(in the rows, 128 means zero)
Each row of numbers belongs to one of the nodes below and depends on some of the facts about them. Some rows are named. Which node is each other row?

Facts:
badres (τ 400)
baplur (ε dezik) (τ 911)
bine (ε lanar) (Ω flotrir, brolabo) (τ 400)
bitul (ε lanar) (Ω fotak) (τ 146)
bople (ε linas) (Ω zuples) (τ 401)
bragrem (ε fitrus) (Ω seklas) (τ 146)
braplu (τ 400)
breskek (ε pufezal) (Ω skikliska) (τ 911)
bretas (ε gapem) (τ 433)
bridabrir (ε skidrar) (τ 407)
brizel (ε gapem) (τ 401)
brolabo (ε braplu) (Ω nadol) (τ 400)
bromar (τ 146)
busa (Ω skikliska) (τ 146)
butrom (ε suzal) (Ω flotrir) (τ 911)
dakam (τ 400)
daklutra (σ fufol) (ε fuzemo) (τ 401)
dape (Ω fifel, tiklugro) (τ 407)
deskil (ε midel) (Ω bretas, gurevil, kiski) (τ 400)
dezik (τ 407)
doklum (Ω skikliska, seklas) (τ 400)
doskesa (ε lanar) (τ 911)
drefogur (ε gapem) (τ 400)
drekovos (Ω trutal) (τ 400)
drelo (ε nudrum) (τ 407)
dreplak (τ 911)
dreras (Ω suzal, kletun) (τ 146)
drevi (ε nudrum) (τ 911)
dridestur (σ lestes) (ε neke) (Ω fotak) (τ 433)
drifa (ε kiples) (Ω pobra, lestes, grotralel) (τ 401)
drifles (Ω tiplel) (τ 400)
drodrum (ε kletun) (Ω seklas) (τ 401)
drogus (ε dezik) (τ 400)
fifel (ε trutal) (τ 911)
fitrus (Ω tiklugro) (τ 401)
flarutrul (σ fufol) (ε grotralel) (Ω nudamul) (τ 400)
fledrusik (ε grutratrim) (τ 400)
flibuzar (ε skogok) (τ 146)
flipati (τ 433)
flostil (Ω suzal, drekovos) (τ 911)
flotrir (ε sebik) (τ 146)
fotak (ε dezik) (Ω seklas) (τ 400)
fufol (Ω lamisti) (τ 146)
fugrustis (ε trise) (Ω skikliska) (τ 400)
fusas (ε neke) (Ω nadol, fotak) (τ 401)
fuzemo (Ω kletun, plama, librur) (τ 911)
gapem (τ 146)
gatroma (ε dreras) (Ω fusas) (τ 433)
gestil (ε lamo) (Ω flotrir) (τ 146)
gikom (τ 911)
godru (ε dakam) (Ω bretas) (τ 433)
gogruflar (Ω tibrir) (τ 401)
goluma (ε drekovos) (Ω mugar) (τ 146)
grober (τ 400)
grotralel (τ 401)
grovule (ε grutratrim) (Ω lamisti, stusik) (τ 911)
grozar (σ gikom) (ε flostil) (Ω nudamul, kiflabrir) (τ 400)
grutratrim (τ 400)
gugril (σ suzal) (ε braplu) (τ 400)
gurevil (ε grutratrim) (τ 407)
gustur (ε dezik) (Ω skidrar) (τ 401)
gutri (σ stusik) (ε gogruflar) (Ω skidum, breskek, troklum) (τ 400)
kiflabrir (σ kletun) (ε busa) (Ω seklas) (τ 400)
kiples (τ 407)
kiski (Ω skidum, kiflabrir) (τ 146)
kleben (ε moplomom) (τ 407)
klerik (ε stefimi) (τ 911)
kletun (Ω skikliska) (τ 401)
klivar (τ 407)
klogu (ε grutratrim) (τ 407)
kodrar (ε dakam) (τ 400)
laklezul (Ω gurevil) (τ 401)
lale (ε pladol) (Ω deskil) (τ 911)
lamisti (ε zifam) (Ω skidum, skikliska) (τ 433)
lamo (τ 401)
lanar (Ω kiflabrir) (τ 433)
latrar (ε grutratrim) (Ω seklas) (τ 433)
lefazer (σ skupatir) (ε braplu) (Ω kiples) (τ 407)
lestes (σ rira) (ε zufo) (Ω nadol, lanar) (τ 146)
librur (σ moplomom) (ε trurodal) (Ω pluplalo, laklezul) (τ 401)
linas (τ 433)
lofipan (ε braplu) (Ω drogus, lamisti, pladol) (τ 433)
loklo (ε flipati) (Ω drodrum) (τ 146)
lopar (σ tilos) (ε nevil) (Ω pladol, seklas) (τ 146)
loste (σ linas) (ε nevil) (Ω treklum) (τ 407)
magil (Ω kletun) (τ 146)
midel (Ω godru) (τ 400)
mistinem (Ω nadol, gatroma) (τ 911)
mobi (Ω kiples, deskil, kiflabrir) (τ 146)
moplomom (Ω lamisti) (τ 407)
mugar (ε suzal) (Ω kiples, seklas, gurevil) (τ 433)
nadol (ε nadripo) (Ω gurevil) (τ 407)
nadripo (Ω gatroma) (τ 400)
nafli (ε plazefam) (Ω treklum, drodrum) (τ 911)
neke (Ω seklas, kiflabrir) (τ 400)
neskimam (σ nadol) (ε midel) (Ω stiplal) (τ 911)
nevil (τ 400)
noskol (Ω dape) (τ 400)
nudamul (σ lanar) (ε flipati) (Ω deskil) (τ 407)
nudrum (Ω rira) (τ 433)
pilun (Ω librur) (τ 400)
pladol (Ω nudamul, deskil) (τ 401)
plakugrum (ε gapem) (Ω stusik, fotak, gurevil) (τ 407)
plama (ε grotralel) (τ 433)
plami (σ fifel) (ε doklum) (Ω seklas) (τ 407)
plazefam (Ω seklas) (τ 400)
plazer (ε pluzu) (τ 911)
pleban (ε grotralel) (Ω segistol, kiples, suzal, drevi) (τ 400)
plelak (σ plazer) (ε grober) (τ 911)
pletram (ε pilun) (τ 401)
plofi (ε grober) (τ 911)
pluplalo (τ 400)
pluzu (τ 433)
pobra (ε sebik) (τ 400)
popun (ε dakam) (τ 400)
pufezal (τ 433)
ratik (ε gikom) (τ 433)
ratrin (σ deskil) (ε doklum) (Ω drodrum) (τ 433)
rira (ε suzal) (Ω seklas, kiski) (τ 433)
rotros (σ drekovos) (ε satogu) (τ 433)
rubrik (ε pilun) (Ω pluplalo) (τ 407)
salok (σ plofi) (ε trise) (τ 400)
satogu (τ 401)
sazom (τ 146)
sebik (τ 407)
segistol (ε flostil) (Ω suzal) (τ 407)
seklas (ε drifles) (τ 146)
skagu (σ plazer) (ε gogruflar) (τ 146)
skaro (σ badres) (ε trutal) (τ 400)
skenir (ε satogu) (τ 433)
skeruskam (ε pladol) (τ 433)
skidrar (τ 400)
skidum (σ pletram) (ε badres) (τ 400)
skikliska (σ dridestur) (ε skidrar) (τ 146)
skita (ε plazefam) (τ 911)
skogok (τ 407)
skoton (σ doklum) (ε sebik) (τ 407)
skubol (σ mobi) (ε linas) (Ω seklas, kiflabrir) (τ 407)
skupatir (σ pluzu) (ε nevil) (Ω kiflabrir) (τ 401)
stabrok (σ gapem) (ε lamo) (τ 400)
stadul (ε klivar) (τ 407)
stapu (ε truvun) (τ 911)
stefimi (τ 146)
stiplal (ε grober) (Ω skidum, seklas) (τ 400)
stusa (σ klerik) (ε noskol) (τ 401)
stusik (ε kletun) (Ω mugar) (τ 400)
subroda (ε dreplak) (Ω kiples, seklas) (τ 401)
suzal (Ω seklas) (τ 401)
teplegrin (σ pluplalo) (ε drifles) (Ω suzal) (τ 433)
tevozok (ε skogok) (τ 401)
tibrir (σ doklum) (ε sazom) (Ω skidum) (τ 146)
tiklugro (σ linas) (ε skogok) (τ 400)
tilos (ε mistinem) (τ 400)
tiplel (σ bitul) (ε magil) (τ 400)
tison (σ zufo) (ε skidrar) (Ω tradrun, drekovos) (τ 146)
toflu (Ω plakugrum) (τ 407)
tradrun (σ stefimi) (ε bromar) (Ω gurevil) (τ 407)
traplum (σ truvun) (ε trutal) (τ 401)
treklum (ε fufol) (Ω tradrun, deskil) (τ 407)
tretre (ε kiski) (Ω klerik) (τ 911)
trifa (σ flostil) (ε skidrar) (Ω tiklugro, gikom) (τ 407)
triguk (σ flarutrul) (ε pladol) (τ 433)
trinu (ε grutratrim) (τ 433)
trirum (ε kiples) (Ω trutal) (τ 911)
trise (τ 407)
troklum (ε pladol) (Ω mugar) (τ 407)
trurodal (τ 146)
trutal (Ω seklas) (τ 407)
truvun (τ 433)
turu (σ grober) (ε noskol) (τ 146)
vedrir (ε skidrar) (τ 146)
vizas (ε noskol) (Ω kiples, loste, gurevil) (τ 401)
vubes (ε drekovos) (τ 146)
zamuk (ε pluzu) (Ω skidum) (τ 401)
zifam (τ 400)
zogom (ε stefimi) (Ω skidum, kiflabrir) (τ 433)
zosin (ε dape) (Ω toflu, gurevil) (τ 433)
zosom (σ ratrin) (ε grotralel) (Ω fusas) (τ 400)
zotak (ε skidrar) (Ω grovule) (τ 146)
zozis (σ plazefam) (ε klivar) (Ω kiples, suzal) (τ 401)
zufe (ε dape) (Ω doklum) (τ 401)
zufo (Ω seklas) (τ 401)
zuples (ε grutratrim) (τ 146)

Named rows:
[ 81 123 163  76  99 139 181 139 168 105 151 155 156 168 103 125 138 101
  84 208 166  79  93 148 125 128 151 112 104 141  79 107 153 108  84 143] -> fledrusik
[125 138 122 106 128 116 188 110 133 120 149 117 180 141 104 111 124 119
  88 195 152  97 137 111 120 104 127  95  38 101  78  93 128 138 128 128] -> pluzu
[110 125 163  51 120 114 169 145 120 127 148 123 146 198  93 131 137  77
 100 184 167  98 127 136 120 120 148 131  97 164  88 105 174 148  81 125] -> drefogur
[111 138 141 104 130 122 181 141 143 137 136 159 153 169  71 131 150 107
  80 195 168  91 129 121  85 108 138 119  91 113  63  96 153 159 129 139] -> skogok
[109 138 140 104 130 121 181 142 144 140 135 158 153 169  72 133 152 107
  81 195 169  90 129 122  84 108 140 119  91 112  63  98 154 160 129 142] -> trise
[134 122 131 118 176 142 186 123 121 118 127 137 156 172 119 100  94  69
 100 163 160  82 142 137 127 143 127 111  89 131  95  77 130 142 144 142] -> turu
[119 129 152  97 175 145 169 148 138 119 111 154 159 183  99 132 106  59
  82 179 171  97 119 140 123 147 142 117 120 148  99  82 147 145 118 151] -> tiplel
[109 122 164  90 123 130 186  95 105 113 154 115 169 144 116 125 104 113
  96 193 138  99 109 135 125 105 134  96  60 153  88  98 126 138 102 119] -> breskek
[112 138 125 103 128 119 180 130 145 125 138 133 171 151  85 125 140 106
  81 199 161  94 124 117 110 107 131 104  58 112  76  98 142 147 126 129] -> trurodal
[124 113 158  79 116 110 186 128  98 143 164 140 130 197  88 116 137  75
 119 171 150  80 155 142  91 110 147 136 108 160  69 115 159 156 108 135] -> plakugrum
[134 148 145  85 172 156 165 135 146 111  92 150 158 194 110 119  94  52
  86 159 170  95 122 129 120 140 144 117 135 134  99  83 141 134 108 142] -> tiklugro
[ 96 130 157  93 121 125 178 134 134 118 121 137 144 173  81 146 136 101
  84 200 151 101 117 158 104 132 158 112  96 173  98 106 158 150  87 142] -> bine
[110 121 137 118 129 128 211  81  92 127 158 117 151 139 122 118 112 100
 101 196 129  72 109 138 115 101 137  96  55 136  99  87 110 152 140 109] -> rira
[124 131 160 101 131 116 189 106 115 137 174 131 182 133  94 148 120 124
  86 201 131 115 133 113 103  94 147  90  61 110  69  83 128 140 115 144] -> laklezul
[116 130 171  95 128 136 207  99  95 123 166 121 158 153 132 117 105 132
 101 185 139  99 136 129 110 107 143  95  66 120  85  71 136 141 108 135] -> pletram
[114 125 134 106 126 130 206 102 103 113 149 109 155 150 128  93 108 122
 102 182 148  79 136 130 123 109 124  97  46 124  88  90 128 142 120 121] -> skenir
[158 114 132 123 167 141 185  91 113 117 141 128 166 156 136  94  75  72
 111 158 136  88 156 135 127 136 125 105  77 135  90  88 103 131 151 145] -> ratrin
[ 95 133 161  83 126 132 175 138 135 117 123 140 150 177  92 133 134 103
  79 196 168  95 106 145 108 125 145 115  97 158  91 101 158 149  94 131] -> tilos
[ 94 119 156  96 100 140 203 131 150 118 163 169 139 175 109 101 139 110
  98 190 164  58 116 146 104 119 141 121 108 117  64 102 145 113 111 147] -> klogu
[122 150 153  93 123 130 188  91 131 131 159 121 169 145 117 142 120 118
  90 184 143 120 126 104 103  97 147  89  58  83  72  68 137 137 110 125] -> fitrus
[113 125 137 109 121 117 172 114 138 129 148 140 170 144  78 131 140  98
  87 198 154  97 119 129 102 106 127 109  60 129  69 112 132 153 134 126] -> dreras

Rows to name:
No name comes twice in this set of rows, the named rows included.
[137 112 138 124 168 140 181 106 114 124 134 144 155 163 114 110  93  56
 107 162 143  86 137 147 116 140 129 113  95 147  88  94 120 146 151 138]  lopar
[115 132 150  94 124 115 168 100 137 124 157 118 187 131  92 151 122 107
  83 205 138 121 113 124 117 108 141  91  48 132  80  98 129 139 111 125]  flostil
[143 125 148 116 173 147 184 138 128 130 121 166 142 192 109 100 103  72
  97 160 167  80 154 138 101 144 136 130 125 130  84  83 138 151 147 159]  skoton
[101 139 143  93 124 112 161 142 160 129 124 143 169 157  56 170 153  94
  70 213 154 117 112 133  99 118 158 107  89 147  82 109 156 147  95 147]  nadripo
[100 137 147  82 134 118 161 152 153 125 125 152 178 160  55 154 146  96
  63 215 167 107 102 122 103 107 145 111  95 141  77 110 150 147 101 140]  pluplalo
[ 96 134 152  85 126 128 181 138 125 115 116 138 150 174  78 136 130 102
  82 198 153  93 110 146 107 116 154 110 104 167  95 106 151 146  85 139]  pobra
[125 123 153  97 176 145 168 137 127 119 111 159 163 179  87 138  98  50
  85 175 153  92 115 139 115 134 146 115 136 160  93  97 130 139 116 149]  kiflabrir
[101 114 135  98  99 134 210 102 139 102 178 123 162 144 138  86 112 123
 105 192 144  63 122 134 140 113 131  95  54 107  77  95 121  96 112 132]  trinu
[109 141 141  88 130 118 174 115 141 119 150 113 187 137  96 143 125 118
  76 207 150 118 114 112 128 106 139  89  42 116  86  86 140 136 106 128]  dreplak
[124 130 165  97 134 119 187 102 112 132 174 134 186 136  97 139 116 125
  86 200 140 110 126 107 102  89 140  95  64 110  67  82 122 140 120 138]  kletun
[ 99 113 148  95 109 137 206 134 132 116 155 172 148 169  91 102 129 107
  96 195 147  49 119 138 100  98 147 113 128 128  61 116 128 107 100 156]  gurevil
[116 124 125 111 127 122 208 100  96 113 144 109 157 146 114 104 104 121
 100 185 130  80 144 134 120 103 136  91  54 136  92  97 122 134 113 133]  gatroma
[111 128 131  95 133 132 198 119  95 111 125 133 159 160  95 102 106 107
  93 184 145  66 120 126 110  86 131 104  93 142  81 114 119 138 107 125]  seklas
[107 127 132 111 123 125 198 115 115 116 134 121 146 159 103 111 123 113
  98 190 146  84 137 146 110 119 139 105  67 146  91 103 142 145 112 137]  gestil
[126 123 153  91 177 146 168 140 122 117 111 160 166 180  88 133  96  51
  82 176 160  90 111 135 119 129 140 114 136 158  91  96 129 139 116 146]  skidum

Now the same nodes, written a new way:
Some nodes and their rows:
[124 123 126  94 137 124 116 129 130 122 118 134 145 132 126 125 165 113
 123 124 117 139 138 124 121 109 115 125 140 151  95] -> lefazer
[145 127 125 114 129 110 126 133 125 129 107 111 128 117 130 123 133 129
 154 124 115 126 117 132 137 133 114 142 143 130 118] -> godru
[122 125 145 146 101 132 139 105 104 115 135 135 100  99 127 138 129  91
 121 142 115 131 153 144 121 109 133  98 129 115 125] -> lopar
[120 115 133  91 150 142 119 148 137 124 122 135 146 145 134 122 166 118
 141 113 115 136 129 125 114 117 125 133 143 163 100] -> stusa
[121 135 148 153 102 115 132 117 109 117 132 134 112  99 131 130 113 116
 118 141 137 128 135 134 130 121 133 120 126 117 133] -> goluma
[124 117 118 104 154 123 114 138 146 121 111 128 144 146 119 138 141 133
 139 115 118 136 115 114 126 124 134 147 138 168 122] -> zamuk
[123 122 125 148 120 135 126  88 131 113 137 133 121 123 121 146 126 110
 119 138 118 125 141 126 122 108 145 111 119 136 150] -> stiplal
[112 130 149 131 122 138 124 119 116 123 147 144 128 123 143 131 137 105
 126 137 134 134 152 119 112 104 136 118 132 131 122] -> skaro
[114 129 155 130 124 141 124 122 117 126 146 147 130 126 146 130 142  97
 126 137 132 137 159 118 108 101 135 115 136 133 118] -> tiklugro
[127 135 139 167  98 110 122 110 112 117 127 128 116  97 131 125 103 134
 112 140 142 119 119 130 143 121 135 124 116 123 150] -> bitul
[124 123 133 156  96 144 133  90 110 114 133 132  99  98 128 133 125 105
 121 138 108 109 137 150 131 110 135  91 110 119 145] -> seklas
[135 135 153 128 112 123 133 122 101 136 131 127 110 111 143 126 127 100
 151 136 118 129 158 126 120 112 117 116 144 105 113] -> plelak
[125 119 136  95 144 138 123 141 133 130 125 136 142 141 138 123 163 109
 144 117 113 138 141 125 111 109 122 129 142 152 100] -> skoton
[134 122 115 109 155 144 129 149 146 143 126 128 142 159 119 121 141 142
 126 112 132 131 124 128 128 131 120 133 122 134 123] -> sebik
[127 136 123 156 132 141 125 127 137 141 139 134 132 143 125 127 108 150
 104 130 156 122 126 122 135 124 135 124 101 118 158] -> badres
[128 132 128 144 132 138 135 128 136 136 146 136 129 140 119 133 120 130
  99 132 149 137 142 128 124 124 134 119 115 115 142] -> midel
[112 121 110  90 144 119  99 129 133 118 113 136 149 132 118 125 154 133
 118 120 120 126 117 108 131 112 113 136 123 162  96] -> gustur
[123 135 129 158 110 117 118 109 134 115 132 131 141 114 133 127 120 135
 102 138 142 122 120 124 134 123 140 125 116 138 148] -> stusik
[129 123 125 107 143 133 114 135 139 126 122 130 145 138 136 123 146 133
 140 119 121 123 119 121 124 123 126 137 133 155 119] -> drelo
[120 132 145 155 104 118 128 113 108 119 133 132 110 100 132 131 111 116
 119 142 136 127 135 132 129 118 134 121 125 116 135] -> loklo
[136 124 112 112 151 134 135 148 151 138 123 125 146 156 114 125 145 137
 113 117 133 140 125 136 129 139 121 133 128 133 122] -> toflu

Rows to name:
No name comes twice in this set of rows, the named rows included.
[117 131 138 144 118 126 120 113 125 117 141 136 134 119 136 131 125 119
 116 139 137 131 136 119 123 114 138 125 126 134 137]  bine
[132 140 128 157 109 119 125 108 135 117 120 121 138 117 134 136 121 134
 101 154 161 130 116 118 145 118 140 135 122 142 151]  deskil
[152 126 116 115 142 123 141 149 133 147 113 112 122 140 113 123 127 140
 136 116 121 132 125 143 138 140 107 134 132 110 122]  nudrum
[135 125 113 146 129 153 142 106 140 132 137 132 116 141 109 148 125 119
 102 137 133 131 144 133 128 118 137 107 109 115 154]  neke
[112 128 139 148 124 104 115 109 129 117 147 147 136 121 127 130 115 126
 114 124 123 132 146 121 112 119 143 121 126 135 138]  fugrustis
[119 135 133 153 117 130 114 111 130 123 134 134 135 123 140 125 114 140
 119 136 143 113 120 113 133 115 142 127 111 139 154]  tilos
[148 139 125 152 123 125 133 130 121 153 126 116 114 127 124 121  94 149
 132 129 142 114 124 128 147 133 114 129 111  92 149]  gikom
[127 121 121 111 137 120 121 131 144 118 121 128 148 133 126 124 150 131
 126 116 117 130 119 131 123 129 127 132 135 153 119]  segistol
[132 126 120 108 136 125 125 135 142 121 114 119 147 134 127 131 150 129
 127 129 131 138 116 125 133 129 129 144 141 153 119]  treklum
[112 134 134 138 114 117 115 107 121 113 136 138 136 108 130 132 133 120
 103 144 143 129 135 117 126 112 130 121 121 132 124]  brolabo
[134 117 114 106 151 131 120 132 146 125 103 124 142 150 122 141 146 128
 137 122 122 132 116 119 134 115 130 142 136 172 126]  skupatir
[124 130 139 161 125 106 135 132 116 137 144 142 111 125 109 130  94 133
 105 119 135 138 151 138 122 131 131 116 118  97 141]  busa
[141 125 103 123 155 120 125 143 156 140 118 126 146 159 108 128 125 159
 115 108 134 129 115 128 135 140 125 142 118 140 141]  moplomom

